Below are the code and all the weights of a small trained network. Each question names an input and a target symbol and asks about switching units off, where a switched-off unit gives its printed mean instead of its output.

import numpy as np


def w(rows, s, z=0):
    codes = np.array(rows[::2]) - 128.0
    scale = np.full(codes.shape[1], s)
    scale[-1] = z or s
    return codes * scale


def norm(h):
    return h / np.sqrt((h * h).mean(-1, keepdims=True) + 1e-5)


def f(y):
    return np.maximum(y, 0)


def softmax(a):
    e = np.exp(a - a.max(-1, keepdims=True))
    return e / e.sum(-1, keepdims=True)


def log_softmax(a):
    a = a - a.max(-1, keepdims=True)
    return a - np.log(np.exp(a).sum(-1, keepdims=True))


def net(x, mask):
    ids = ['βγδεζηθλξστφψω'.index(c) for c in x.split()]
    T = len(ids)
    res = E[ids] + P[:T]
    u = 0
    for l in range(2):
        r = norm(res)
        for j in range(2):
            rows = slice(3 * j, 3 * j + 3)
            q, k, v = (r @ M[l][rows].T for M in (Q, K, V))
            z = softmax(np.where(np.tri(T) > 0, q @ k.T / 3**0.5, -1e9)) @ v
            o = O[l][rows]
            res = res + np.where(mask[u + j], z, o[:, -1]) @ o[:, :-1]
        u += 2
        y = f(norm(res) @ A[l][:, :-1].T + A[l][:, -1])
        res = res + np.where(mask[u : u + 8], y, B[l][:, -1]) @ B[l][:, :-1]
        u += 8
    return log_softmax(norm(res)[-1] @ U[:, :-1].T + U[:, -1])


Q, K, V, O, A, B = {}, {}, {}, {}, {}, {}
E = w([
[98,192,105,122,125,145,179,147,88],'β',
[122,177,89,121,128,132,200,167,117],'γ',
[119,175,101,101,137,142,155,107,98],'δ',
[83,153,89,132,110,109,189,124,121],'ε',
[102,153,94,153,92,104,180,143,112],'ζ',
[196,181,116,83,103,109,128,138,148],'η',
[154,197,108,153,113,92,126,90,127],'θ',
[173,102,103,23,152,207,166,82,174],'λ',
[101,207,170,93,173,167,82,218,147],'ξ',
[170,76,59,69,174,102,164,62,183],'σ',
[76,62,163,67,152,148,245,165,129],'τ',
[155,117,115,120,44,180,126,177,108],'φ',
[66,66,141,16,7,175,117,105,185],'ψ',
[94,75,140,72,119,75,105,129,90],'ω',
],0.014)
P = w([
[131,181,193,137,94,138,203,78,41],'0',
[119,182,181,110,77,134,163,74,55],'1',
[132,159,173,110,75,137,137,93,71],'2',
[157,189,168,124,80,124,100,122,91],'3',
[150,159,121,140,102,121,112,135,95],'4',
[135,145,105,149,106,122,104,131,103],'5',
[134,130,97,147,103,114,90,141,118],'6',
[140,129,91,147,106,109,83,162,129],'7',
[156,113,86,134,94,104,57,162,152],'8',
[132,110,63,124,104,103,63,188,147],'9',
[131,125,39,111,113,99,61,198,155],'10',
[112,150,3,103,145,106,65,181,128],'11',
],0.0063)
Q[0] = w([
[147,85,218,255,148,179,102,63,118],'L0H0',
[101,68,191,179,238,160,51,149,149],'L0H0',
[66,193,79,130,164,161,121,101,156],'L0H0',
[82,163,9,85,77,146,83,101,111],'L0H1',
[104,164,39,112,180,131,180,150,114],'L0H1',
[177,72,158,216,202,124,147,120,161],'L0H1',
],0.0064)
K[0] = w([
[106,174,160,36,160,197,168,71,52],'L0H0',
[160,134,119,78,68,128,254,61,33],'L0H0',
[236,73,18,140,68,95,85,109,139],'L0H0',
[137,139,118,105,180,133,98,166,169],'L0H1',
[190,99,90,144,133,81,126,166,172],'L0H1',
[132,178,164,91,149,179,178,87,72],'L0H1',
],0.006)
V[0] = w([
[101,157,122,212,148,116,197,23,157],'L0H0',
[233,69,111,122,27,85,167,141,10],'L0H0',
[254,118,148,108,190,169,137,109,189],'L0H0',
[161,110,139,169,153,194,56,136,112],'L0H1',
[53,67,203,116,81,204,132,111,94],'L0H1',
[181,89,148,18,192,49,79,129,75],'L0H1',
],0.0056)
O[0] = w([
[131,157,96,118,95,87,133,98,175,114],'L0H0',
[167,62,67,165,94,114,179,128,76,239],'L0H0',
[179,119,140,138,70,70,149,197,182,66],'L0H0',
[154,155,116,45,140,216,192,152,2,2],'L0H1',
[159,136,118,160,133,153,174,68,57,58],'L0H1',
[192,87,161,178,140,70,124,100,139,113],'L0H1',
],0.0079,0.0041)
A[0] = w([
[71,97,129,234,99,56,69,94,99,66],'L0N0',
[109,99,148,92,202,169,215,77,54,146],'L0N1',
[177,180,149,209,200,216,110,171,183,193],'L0N2',
[223,152,13,149,101,210,17,127,107,252],'L0N3',
[81,225,219,245,45,75,117,77,177,99],'L0N4',
[165,130,74,224,75,160,14,98,165,152],'L0N5',
[110,134,99,54,46,113,167,62,135,103],'L0N6',
[123,65,54,204,83,79,103,156,3,229],'L0N7',
],0.004,0.0018)
B[0] = w([
[185,197,51,80,160,93,133,215,159,188],'L0N0',
[136,149,169,69,123,62,88,149,144,166],'L0N1',
[121,85,254,138,171,65,111,172,40,171],'L0N2',
[67,158,126,30,216,95,217,237,90,243],'L0N3',
[161,99,174,105,204,169,108,209,101,215],'L0N4',
[108,69,56,91,123,237,157,101,97,211],'L0N5',
[194,210,195,135,156,46,176,146,112,201],'L0N6',
[140,115,184,20,145,116,146,127,132,254],'L0N7',
],0.0054,0.004)
Q[1] = w([
[95,102,65,137,127,95,203,142,151],'L1H0',
[170,74,142,86,124,98,155,121,120],'L1H0',
[97,142,60,4,133,2,117,178,151],'L1H0',
[83,77,85,47,141,5,161,130,164],'L1H1',
[147,36,129,100,129,133,158,99,88],'L1H1',
[151,155,178,239,97,169,39,31,133],'L1H1',
],0.0084)
K[1] = w([
[110,130,131,46,155,142,35,152,111],'L1H0',
[70,108,157,143,122,207,118,148,82],'L1H0',
[99,71,120,116,212,163,96,146,204],'L1H0',
[82,111,142,84,124,171,88,224,136],'L1H1',
[125,128,182,142,140,149,28,136,77],'L1H1',
[187,196,131,253,118,119,198,95,98],'L1H1',
],0.0084)
V[1] = w([
[175,177,89,127,139,122,66,119,110],'L1H0',
[80,152,153,154,91,92,111,181,105],'L1H0',
[149,149,174,127,141,158,122,171,122],'L1H0',
[167,154,118,135,245,50,122,132,112],'L1H1',
[123,111,97,128,83,84,89,105,79],'L1H1',
[66,108,196,99,158,82,110,130,138],'L1H1',
],0.012)
O[1] = w([
[136,187,96,69,32,75,36,93,153,74],'L1H0',
[109,54,65,115,206,170,15,205,92,151],'L1H0',
[66,144,185,1,156,100,94,173,165,129],'L1H0',
[50,73,100,136,188,28,147,147,169,238],'L1H1',
[99,63,123,130,40,76,25,89,39,106],'L1H1',
[224,161,190,205,247,72,70,106,83,254],'L1H1',
],0.0082,0.0037)
A[1] = w([
[93,137,91,123,95,156,116,137,174,127],'L1N0',
[169,129,217,111,125,150,74,113,138,252],'L1N1',
[124,113,217,157,136,148,128,139,48,100],'L1N2',
[133,136,191,118,163,121,111,181,142,170],'L1N3',
[84,121,103,192,123,100,112,102,254,233],'L1N4',
[119,180,107,173,175,202,168,113,144,212],'L1N5',
[185,86,131,145,176,120,143,128,118,207],'L1N6',
[194,88,181,103,121,96,68,90,71,171],'L1N7',
],0.0087,0.0029)
B[1] = w([
[142,107,103,134,136,122,98,103,74,164],'L1N0',
[158,143,147,95,95,144,60,110,161,199],'L1N1',
[145,146,88,116,88,105,125,135,143,194],'L1N2',
[186,136,81,126,97,179,107,155,135,255],'L1N3',
[161,186,162,146,112,196,70,121,133,244],'L1N4',
[69,105,182,125,104,189,105,129,158,207],'L1N5',
[197,107,118,148,152,127,93,109,113,234],'L1N6',
[55,39,139,140,151,120,1,134,147,203],'L1N7',
],0.0095,0.0055)
U = w([
[55,166,161,112,164,135,137,102,81,96],'β',
[22,58,112,151,168,213,135,150,207,192],'γ',
[65,163,147,125,157,88,154,99,126,160],'δ',
[50,156,72,219,174,191,110,70,142,201],'ε',
[64,109,39,151,153,159,160,90,85,163],'ζ',
[141,11,96,109,77,69,179,233,189,15],'η',
[90,196,28,89,91,78,91,127,185,93],'θ',
[109,151,218,82,116,110,231,112,220,254],'λ',
[74,179,254,88,207,120,92,135,152,52],'ξ',
[209,121,112,221,79,100,140,106,249,96],'σ',
[197,81,169,232,217,190,207,118,99,117],'τ',
[167,70,101,23,123,177,222,141,31,154],'φ',
[163,117,178,143,66,216,78,44,78,148],'ψ',
[106,10,154,193,130,38,90,96,65,127],'ω',
],0.0075,0.0027)

Each question gives the input, a string of symbols that net reads in full, and the target symbol t.
The units are the heads (3 rows each of Q, K, V and O) and the neurons (one row each of A and B). Each row of codes is followed by its name. A weight is (code - 128) times the scale printed after its matrix; where a second scale follows, it is the last column's (O, A, B and U).
mask holds one flag per unit, layer by layer, with each layer's heads first. A switched-off unit (its flag False) gives its mean, the last column of its rows in O or B, instead of its output. The means were averaged over made-up inputs and are rounded, as every weight is.
A unit's drop is (log p(t) with every unit on - log p(t) with that unit switched off) / (log p(t) with every unit on - log p(t) with every unit switched off).
The circuit of an input: a set's keep is (log p(t) with only the set's units on - log p(t) with every unit switched off) / (log p(t) with every unit on - log p(t) with every unit switched off). Starting from the 12 units with the biggest drops (on a tie, the unit counted first), units are removed one at a time, each time the one whose removal leaves the highest keep (on an exact tie, the one counted first), for as long as the keep stays at least 0.8.
circuit, biggest first: the units of the circuit, biggest drop first
top k neurons: the k neurons with the biggest drops, biggest first
k most important neurons of layer l: the k neurons of layer l with the biggest drops, biggest first
drop of u: that unit's drop, to one decimal
input ε φ γ, target φ: circuit, biggest first : L0H0, L0N7
input ξ ξ θ, target ξ: circuit, biggest first : L0H0
input δ γ ψ θ, target ψ: circuit, biggest first : L1H1, L0N3
input ε ξ β, target ε: circuit, biggest first : L0H0, L1H0, L0N3, L0N7
input γ ω θ, target ω: circuit, biggest first : L1H1, L0H0
input γ ε σ φ σ θ ω ω λ ξ, target ω: circuit, biggest first : L1H1, L0N2, L0H1, L0H0
input η φ η γ, target φ: circuit, biggest first : L0H0, L1H1, L0N7
input φ ε φ γ ζ θ φ, target φ: top 2 neurons : L0N3, L0N7
input θ γ η ε η λ θ σ β, target σ: top 2 neurons : L1N4, L0N6
input σ θ η, target σ: circuit, biggest first : L1H0, L0H0
input θ ε γ, target θ: 3 most important neurons of layer 0 : L0N6, L0N3, L0N4
input τ ε β θ γ ω ω σ ξ θ, target ω: 2 most important neurons of layer 0 : L0N2, L0N7
input ζ ε λ, target λ: 2 most important neurons of layer 0 : L0N6, L0N3
input γ ε ε ψ η ε, target ψ: circuit, biggest first : L1H1
input γ ε τ σ θ ξ β, target σ: top 2 neurons : L0N3, L0N7
input ψ γ θ τ, target τ: 2 most important neurons of layer 0 : L0N1, L0N6
input τ σ β, target τ: 2 most important neurons of layer 0 : L0N4, L0N1
input θ β θ ζ η η σ, target σ: top 2 neurons : L1N4, L0N3
input ζ γ θ δ η γ ω ζ λ γ γ, target λ: 2 most important neurons of layer 0 : L0N3, L0N4
input η ω γ γ τ ε γ, target τ: 2 most important neurons of layer 0 : L0N1, L0N6
input γ γ τ ζ, target τ: circuit, biggest first : L1H0
input θ γ β, target θ: top 2 neurons : L0N3, L0N6
input ξ ε ω ω ψ γ γ, target ω: top 2 neurons : L0N6, L0N0
input γ γ ψ λ, target ψ: drop of L0N7 : 0.1
input β θ η, target θ: drop of L1H1 : 0.4
input β δ θ, target θ: drop of L1H1 : 0.1
input δ ε θ θ γ ζ γ γ ω ω ε, target ω: circuit, biggest first : L1H1
